Here is a tiny trained network, its code and every weight. The questions are about switching its units off for an input and a class, where a switched-off unit gives its printed mean instead of its output.

import numpy as np


def w(rows, s, z=0):
    codes = np.array(rows[::2]) - 128.0
    scale = np.full(codes.shape[1], s)
    scale[-1] = z or s
    return codes * scale


def f(y):
    return y / 2 * (1 + np.tanh(0.7978845608 * (y + 0.044715 * y**3)))


def log_softmax(a):
    a = a - a.max(-1, keepdims=True)
    return a - np.log(np.exp(a).sum(-1, keepdims=True))


def net(x, mask):
    res = np.array(x, float).reshape(1, 5) / 4 @ E
    y = f(res @ A[0][:, :-1].T + A[0][:, -1])
    res = res + np.where(mask, y, B[0][:, -1]) @ B[0][:, :-1]
    return log_softmax(res[-1] @ U[:, :-1].T + U[:, -1])


A, B = {}, {}
E = w([
[128,129,127],'x0',
[129,127,129],'x1',
[69,117,63],'x2',
[56,254,152],'x3',
[199,208,44],'x4',
],0.0068)
A[0] = w([
[89,181,130,83],'neuron 0',
[206,180,42,72],'neuron 1',
[116,152,11,63],'neuron 2',
[184,82,114,30],'neuron 3',
[162,78,91,90],'neuron 4',
[184,87,114,75],'neuron 5',
[125,194,180,60],'neuron 6',
[91,219,150,135],'neuron 7',
[176,83,111,123],'neuron 8',
[108,106,202,67],'neuron 9',
[149,94,129,17],'neuron 10',
[227,155,246,213],'neuron 11',
[58,79,178,81],'neuron 12',
[135,103,140,2],'neuron 13',
[217,185,140,74],'neuron 14',
[156,125,109,27],'neuron 15',
[16,88,10,124],'neuron 16',
],0.011,0.005)
B[0] = w([
[149,46,108,160],'neuron 0',
[46,129,189,197],'neuron 1',
[73,133,66,167],'neuron 2',
[148,30,108,141],'neuron 3',
[163,81,152,158],'neuron 4',
[152,60,130,151],'neuron 5',
[165,23,60,157],'neuron 6',
[188,6,169,229],'neuron 7',
[167,87,160,171],'neuron 8',
[56,117,66,162],'neuron 9',
[126,64,74,113],'neuron 10',
[156,214,36,255],'neuron 11',
[30,137,109,202],'neuron 12',
[100,70,71,104],'neuron 13',
[32,146,35,161],'neuron 14',
[107,79,91,105],'neuron 15',
[188,187,8,224],'neuron 16',
],0.023,0.0051)
U = w([
[161,172,85,131],'0',
[19,116,133,61],'1',
[160,71,149,79],'2',
[146,156,139,254],'3',
[153,160,128,177],'4',
[155,187,254,91],'5',
],0.0097,0.0082)

Each question gives the input, the list of numbers given to net, and the class t.
The units are the neurons (one row each of A and B). Each row of codes is followed by its name. A weight is (code - 128) times the scale printed after its matrix; where a second scale follows, it is the last column's (A, B and U).
mask holds one flag per neuron, in row order. A switched-off neuron (its flag False) gives its mean, the last column of its row in B, instead of its output. The means were averaged over made-up inputs and are rounded, as every weight is.
A unit's drop is (log p(t) with every unit on - log p(t) with that unit switched off) / (log p(t) with every unit on - log p(t) with every unit switched off).
The circuit of an input: a set's keep is (log p(t) with only the set's units on - log p(t) with every unit switched off) / (log p(t) with every unit on - log p(t) with every unit switched off). Starting from the 12 units with the biggest drops (on a tie, the unit counted first), units are removed one at a time, each time the one whose removal leaves the highest keep (on an exact tie, the one counted first), for as long as the keep stays at least 0.8.
circuit, biggest first: the units of the circuit, biggest drop first
most important unit: the unit with the biggest drop
top k neurons: the k neurons with the biggest drops, biggest first
drop of u: that unit's drop, to one decimal
input [-8,5,-1,-1,-8], class 1: circuit, biggest first => [neuron 12]
input [4,-1,-4,-8,0], class 2: circuit, biggest first => [neuron 3; neuron 5]
input [6,7,7,4,-5], class 0: top 2 neurons => [neuron 16; neuron 1]
input [-4,-3,-2,5,1], class 2: top 2 neurons => [neuron 7; neuron 16]
input [6,6,-1,2,-6], class 1: top 3 neurons => [neuron 12; neuron 16; neuron 9]
input [1,5,-2,5,-3], class 2: circuit, biggest first => [neuron 7; neuron 6]
input [-2,-4,-4,0,6], class 1: circuit, biggest first => [neuron 1; neuron 14]
input [5,6,-6,1,-8], class 1: top 3 neurons => [neuron 12; neuron 9; neuron 16]
input [-8,6,-7,-1,-8], class 1: top 2 neurons => [neuron 12; neuron 9]
input [-3,-3,-4,-7,6], class 2: top 3 neurons => [neuron 3; neuron 5; neuron 8]
input [-2,5,-5,-8,2], class 2: top 2 neurons => [neuron 3; neuron 5]
input [-3,-6,-8,-6,-5], class 0: top 2 neurons => [neuron 11; neuron 7]
input [-1,5,-6,2,-6], class 0: top 2 neurons => [neuron 11; neuron 1]
input [0,8,-8,-1,-2], class 0: most important unit => neuron 11
input [-1,6,-3,6,-5], class 2: top 2 neurons => [neuron 7; neuron 6]
input [2,3,-7,2,-5], class 0: top 2 neurons => [neuron 11; neuron 1]
input [4,0,1,-5,4], class 2: drop of neuron 7 => -0.5
input [-6,7,-8,-1,0], class 0: drop of neuron 11 => 0.9
input [-5,0,3,1,6], class 1: drop of neuron 2 => 0.2
input [-5,1,0,2,6], class 1: drop of neuron 1 => 0.3
input [3,-1,-1,3,4], class 1: circuit, biggest first => [neuron 16]
